[162 133 177 176 136 116 112] -> mes
[162 167 104 175 154 124 112] -> vitov
[162 162 104 175 155 124 112] -> siref
[162 177 116 175 136 133 112] -> Renuf
order: [112 133 136 175 116 177 162] -> Renuf
order: [175 154 124 112 162 167 104] -> vitov
order: [112 116 133 136 162 176 177] -> mes
order: [112 175 162 116 177 136 133] -> Renuf

[122 129 135 139 131] = raz
[126 113 124 121 126] = Lif
[149 128 141 136 114] = Vobok
[138 135 129 131 122] = feki
[149 141 129 136 115] = kupil
[149 128 141 136 115] = gafe
[105  83 119 105 134] = mimo
[100  86 120 106 138] = luvet
[112 101 123 115 135] = dos
[136 114 149 129 141] = Gusem
order: [123 115 101 135 112] -> dos
order: [115 149 141 129 136] -> kupil
order: [114 149 128 141 136] -> Vobok
order: [136 115 149 128 141] -> gafe
order: [141 136 114 129 149] -> Gusem
order: [122 138 135 129 131] -> feki
order: [149 141 136 114 128] -> Vobok

[129 135 137 101 114  84 143]  nevut
[107 129 121 139 105 122 118]  Ladu
[108 106 102 138 141 100 141]  Pevun
[178 177  96  86  85  80  83]  vazu
[145 129 142 104 115 117 140]  teti
[103 127 174  89  86 141 134]  Regas
[169  98 147  93  88  90 163]  Fusam
[ 97 160 126 160 124 151 144]  bigab
[137 149 102 106 111  97  98]  novet
[ 85 134  89 103 127 174 141]  Bag
[172  97 145  96  75  90 159]  dur
[ 98 163  90 147  88 169  94]  kegar
order: [134 103 127 174  89  86 141] -> Regas
order: [141 174 127 103  89 134  85] -> Bag
order: [141 106 138 108 100 141 102] -> Pevun
order: [163  90  88  93 147  98 169] -> Fusam

[133 167 132 108 103 107 106  77  83 136] = posop
[135 150  83  97 123 105 164 174 143 106] = zuleb
[123 106 105 151 143  83  97 174 164 136] = lora
[174  83  97 143 164 105 106 124 151 136] = pozap
[132 133 108  77 103 107 105 167  83 136] = banug
[ 97 150 136 164 174 105 106 123  83 143] = pere
order: [ 97 105 143 150 174  83 164 135 106 123] -> zuleb
order: [ 83 164 143 150 123 106  97 136 105 174] -> pere
order: [ 83 136 133 167 132 108 103 107 106  77] -> posop
order: [136 164 174  97  83 143 151 105 106 123] -> lora

[160 123 114 126 119 127 121 162 129 111 125 130 109 118 137 108 122 144
 149 132 127 124] = sego
[120 102 122 162 118 118 121 167 118 140 120 152 137 105 138 152 118 121
 112 126 135 150] = puse
[111 131 138 133 115 135 103 150 120 135 112 132 127 121 144 129 117 126
 137 124 116 116] = sinud
[142 156 116 156 165 127 120 143 114 133 127 126 126 138 121 129 129 117
 115 120 129 148] = laro
[128 118 136 152 126 117 125 139 119 123 125 121 145 136 113 154 124 119
 137 141 128 120] = lepok
[130 107 125 122 132 126 144 149 148 136 120 115 151 137 125 162 133 115
 139 126 127 122] = nubo
[ 97 133 119 129 158 136 159  92 139 134 128 131 120 129 133 123 136 134
 119 135 127 111] = Teda
[110 107 134 110 119 134  81 141 129 130 115 128 116 121 124 120 131 114
 130 144 135 150] = risap
[133 126 113 118 129 122 105 160 143 130 122 118 127 105 115 101 140 121
 120 136 124 148] = zizus
order: [114 115 116 117 120 120 121 126 126 127 127 129 129 129 133 138 142 143
 148 156 156 165] -> laro
order: [137 167 121 120 126 118 102 118 135 112 152 118 121 152 120 122 162 118
 150 138 105 140] -> puse

[ 87  97 143 139 165 135 122  87 127 137] : Zutov
[139 133 176 139  87 122 117 171 146 108] : kupe
[ 81 115 173 175 167 151  91 131  99 126] : dule
[171  84 160 147 130  92 141 105  94  81] : Tar
[167  80 131 175 173  99 126  91 115 151] : filor
[139 122 171  87 108 138 117 176 133 146] : zali
[119 151 123 153  90  84  98 164 167  87] : telev
[138 112 132 141 164 112 156 158 134 157] : mubok
[ 82 113 106  99 136 127 135 137 101 166] : lesak
[ 94  85 141  92  81 130 105 171 147 160] : Kat
order: [ 91 131 151 126 173  99 115  80 175 167] -> filor
order: [ 81  94 105 141  92 130 147 160  84 171] -> Tar
order: [108 139 133 176 139  87 122 117 171 146] -> kupe
order: [137 127  87 122 135 165 139 143  97  87] -> Zutov
order: [160  92 147  94 130  81 171  84 141 105] -> Tar
order: [ 87 167 164  98  84  90 153 123 151 119] -> telev
order: [108 146 171 117 122  87 139 176 133 139] -> kupe

[102 149 129 107 164 128 152 124 119 110 110 126 100 130 136 129 136 146
 108 140 162 105 112 124 142 130] = Fiseg
[118 124 132 130 135 108 137 112 115 123 140 143 129 158 119 125 147  96
 122 130 141 115 143 122 149 128] = fezi
[125 121 120 133 128 136 138 125 115 144 127 112 146 116 136 107 134 134
 129 127 128 119 133 151 114 119] = som
[121 138 130 119 137 141 126 125 132 133 120 131 115 132 126 123 125 133
 127 136 140 119 123 117 129 129] = mevo
[129 119 126 134 127 105 145 133 114 109 137 123 139 123 132 138 134 127
 118 115 123 134 130 146 133 127] = laku
[132 143 147 112 128 141 125 115 129 119 130 140 125 118  96 108 158 135
 130 149 122 115 143 137 122 123] = nas
[120 146 115 130 141 132 114 122 153 143  88 123 115 125 137 132 146 125
 136 165 133 119 121 119 123 130] = Lor
[117 147 103 140 149 109 122 124 155 132  70 114 119 118 151 144 166 121
 132 176 129 118 119 133 123 131] = somu
[123  88 125 119 153 146 141 133 121 132 114 125 122 115 132 119 115 120
 122 130 136 137 165 146 143 130] = pufun
order: [123 122 137 143 115 122 149 130 135 158 108  96 118 125 140 130 119 129
 115 125 141 128 112 147 143 132] -> nas
order: [143 122 149 128 118 124 132 130 135 108 137 112 115 123 140 143 129 158
 119 125 147  96 122 130 141 115] -> fezi
order: [ 96 108 112 115 115 118 119 122 122 123 124 125 128 129 130 130 132 135
 137 140 141 143 143 147 149 158] -> fezi
order: [115 143 137 122 123 132 143 147 112 128 141 125 115 129 119 130 140 125
 118  96 108 158 135 130 149 122] -> nas
order: [123 125 153 133  88 132 125 120 130 132 136 165 115 143 119 146 146 130
 123 119 121 114 137 122 115 141] -> Lor
order: [100 102 105 107 108 110 110 112 119 124 124 126 128 129 129 130 130 136
 136 140 142 146 149 152 162 164] -> Fiseg
order: [105 112 124 142 130 102 149 129 107 164 128 152 124 119 110 110 126 100
 130 136 129 136 146 108 140 162] -> Fiseg

[127 117 118 145 125] : tapip
[118 125 127 116 145] : rara
[100  99 108 134  78] : zar
[159 149 141 148 173] : tesim
[125 127 118 145 116] : panul
order: [125 127 117 118 145] -> tapip
order: [125 145 127 118 117] -> tapip
order: [ 78 134 108  99 100] -> zar
order: [149 148 173 141 159] -> tesim
order: [ 78  99 100 108 134] -> zar
order: [173 149 141 148 159] -> tesim

[103  82 146 152]  ner
[146  81 103 152]  Goz
[177  99 153 117]  duzab
[109 138 131 124]  med
[131 109 138 123]  nusut
[151 123 146  93]  lazi
order: [124 131 138 109] -> med
order: [146 152 103  82] -> ner

